Below is a small trained network, with its code and all its weights. Each question gives an input and a class and asks what happens when units are switched off, that is, made to give their printed mean instead of their output.

import numpy as np


def w(rows, s, z=0):
    codes = np.array(rows[::2]) - 128.0
    scale = np.full(codes.shape[1], s)
    scale[-1] = z or s
    return codes * scale


def norm(h):
    return h / np.sqrt((h * h).mean(-1, keepdims=True) + 1e-5)


def f(y):
    return np.maximum(y, 0)


def log_softmax(a):
    a = a - a.max(-1, keepdims=True)
    return a - np.log(np.exp(a).sum(-1, keepdims=True))


def net(x, mask):
    res = np.array(x, float).reshape(1, 3) / 4 @ E
    u = 0
    for l in range(2):
        y = f(norm(res) @ A[l][:, :-1].T + A[l][:, -1])
        res = res + np.where(mask[u : u + 14], y, B[l][:, -1]) @ B[l][:, :-1]
        u += 14
    return log_softmax(norm(res)[-1] @ U[:, :-1].T + U[:, -1])


A, B = {}, {}
E = w([
[14,30,162,99,98],'x0',
[98,227,141,187,37],'x1',
[54,175,151,253,134],'x2',
],0.0046)
A[0] = w([
[140,146,201,98,234,104],'0.n1',
[72,72,175,32,60,120],'0.n2',
[155,98,92,204,129,114],'0.n3',
[111,188,109,162,138,187],'0.n4',
[254,146,126,118,115,174],'0.n5',
[64,121,111,108,139,182],'0.n6',
[131,60,95,135,166,96],'0.n7',
[147,241,94,132,145,251],'0.n8',
[157,52,48,185,123,79],'0.n9',
[165,119,40,173,203,140],'0.n10',
[85,124,18,104,164,139],'0.n11',
[45,201,163,66,102,140],'0.n12',
[39,96,160,173,168,118],'0.n13',
[62,87,57,107,83,178],'0.n14',
],0.0078,0.0023)
B[0] = w([
[81,201,120,165,161,177],'0.n1',
[169,114,110,253,171,240],'0.n2',
[176,102,243,202,171,157],'0.n3',
[91,6,174,222,8,199],'0.n4',
[38,144,155,70,77,244],'0.n5',
[105,170,48,102,5,179],'0.n6',
[128,58,158,192,79,184],'0.n7',
[69,29,146,129,111,253],'0.n8',
[109,135,167,143,19,150],'0.n9',
[113,140,203,96,199,198],'0.n10',
[101,74,180,186,128,162],'0.n11',
[138,71,11,141,173,188],'0.n12',
[92,146,145,2,216,202],'0.n13',
[254,190,111,66,148,198],'0.n14',
],0.0045,0.0054)
A[1] = w([
[132,125,161,159,109,71],'1.n1',
[184,128,139,119,51,158],'1.n2',
[78,180,91,108,55,247],'1.n3',
[56,108,126,158,124,156],'1.n4',
[61,130,41,132,161,222],'1.n5',
[145,34,109,115,165,197],'1.n6',
[111,67,152,44,112,236],'1.n7',
[163,198,149,187,102,49],'1.n8',
[171,152,163,183,181,200],'1.n9',
[166,122,173,127,105,165],'1.n10',
[153,151,56,76,83,74],'1.n11',
[199,131,2,177,79,76],'1.n12',
[103,124,185,85,199,196],'1.n13',
[97,211,184,161,149,242],'1.n14',
],0.0089,0.0013)
B[1] = w([
[101,140,158,121,175,160],'1.n1',
[81,90,122,81,184,178],'1.n2',
[129,28,14,2,165,201],'1.n3',
[190,199,131,56,105,220],'1.n4',
[160,153,130,59,70,180],'1.n5',
[120,174,105,190,159,240],'1.n6',
[98,236,40,200,104,253],'1.n7',
[127,142,154,164,18,150],'1.n8',
[56,23,104,128,142,163],'1.n9',
[39,158,76,137,206,159],'1.n10',
[113,112,215,133,26,168],'1.n11',
[241,111,190,118,110,194],'1.n12',
[196,230,212,96,140,222],'1.n13',
[154,45,118,78,172,181],'1.n14',
],0.0045,0.006)
U = w([
[143,252,138,120,175,200],'0',
[85,99,67,94,69,232],'1',
[169,109,40,223,178,94],'2',
[223,100,108,144,73,65],'3',
[96,91,217,160,202,7],'4',
[95,83,157,203,62,86],'5',
],0.012,0.002)

Each question gives the input, the list of numbers given to net, and the class t.
The units are the neurons (one row each of A and B). Each row of codes is followed by its name. A weight is (code - 128) times the scale printed after its matrix; where a second scale follows, it is the last column's (A, B and U).
mask holds one flag per neuron, layer by layer. A switched-off neuron (its flag False) gives its mean, the last column of its row in B, instead of its output. The means were averaged over made-up inputs and are rounded, as every weight is.
A unit's drop is (log p(t) with every unit on - log p(t) with that unit switched off) / (log p(t) with every unit on - log p(t) with every unit switched off).
The circuit of an input: a set's keep is (log p(t) with only the set's units on - log p(t) with every unit switched off) / (log p(t) with every unit on - log p(t) with every unit switched off). Starting from the 12 units with the biggest drops (on a tie, the unit counted first), units are removed one at a time, each time the one whose removal leaves the highest keep (on an exact tie, the one counted first), for as long as the keep stays at least 0.8.
units of the circuit, in order: the units of the circuit, biggest drop first
top k neurons: the k neurons with the biggest drops, biggest first
top k neurons in layer l: the k neurons of layer l with the biggest drops, biggest first
drop of u: that unit's drop, to one decimal
input [2,0,-6], class 2: units of the circuit, in order : 0.n2; 1.n6
input [4,6,2], class 1: top neuron in layer 0 : 0.n13
input [-6,-3,1], class 4: units of the circuit, in order : 0.n10; 1.n9
input [1,8,5], class 1: units of the circuit, in order : 0.n2; 1.n3
input [0,-3,-6], class 0: units of the circuit, in order : 0.n4; 0.n8; 1.n3
input [2,-6,-1], class 2: top 3 neurons : 0.n5; 0.n7; 0.n2
input [3,8,-2], class 3: units of the circuit, in order : 1.n12; 0.n12; 0.n5; 0.n14
input [8,1,-5], class 3: top 3 neurons : 0.n2; 0.n6; 1.n12
input [7,-2,1], class 0: top 2 neurons in layer 0 : 0.n13; 0.n4
input [-6,1,8], class 5: units of the circuit, in order : 0.n4; 1.n8
input [4,0,1], class 0: units of the circuit, in order : 0.n13; 0.n4
input [1,6,6], class 1: top 2 neurons : 0.n2; 1.n3
input [7,3,3], class 1: top 3 neurons : 0.n6; 0.n13; 0.n10
input [6,6,-7], class 3: top 2 neurons : 0.n2; 1.n12
input [-3,-1,-5], class 0: top 3 neurons in layer 0 : 0.n6; 0.n4; 0.n10
input [8,-3,2], class 0: top 2 neurons : 0.n13; 0.n4
input [-4,7,1], class 5: top 2 neurons : 0.n4; 0.n13
input [0,-8,-3], class 0: top 2 neurons : 1.n13; 0.n4
input [6,1,7], class 1: top 3 neurons : 0.n6; 0.n10; 1.n3
input [6,7,-6], class 3: top neuron : 0.n2
input [6,-4,0], class 2: top 4 neurons : 0.n2; 0.n5; 0.n7; 0.n10
input [-3,-1,-7], class 0: top 2 neurons in layer 1 : 1.n7; 1.n13
input [1,-2,-7], class 2: top 4 neurons in layer 0 : 0.n2; 0.n13; 0.n10; 0.n7
input [-6,-1,1], class 4: top 2 neurons : 0.n3; 0.n13
input [-8,6,1], class 5: top neuron : 0.n4
input [-7,-2,-8], class 0: top 2 neurons in layer 0 : 0.n6; 0.n10
input [-8,-4,-7], class 0: top neuron in layer 0 : 0.n5
input [-3,4,0], class 1: top 2 neurons : 0.n2; 1.n3
input [6,6,-5], class 3: top 2 neurons : 0.n2; 1.n12
input [5,2,-3], class 3: drop of 1.n12 : 0.2
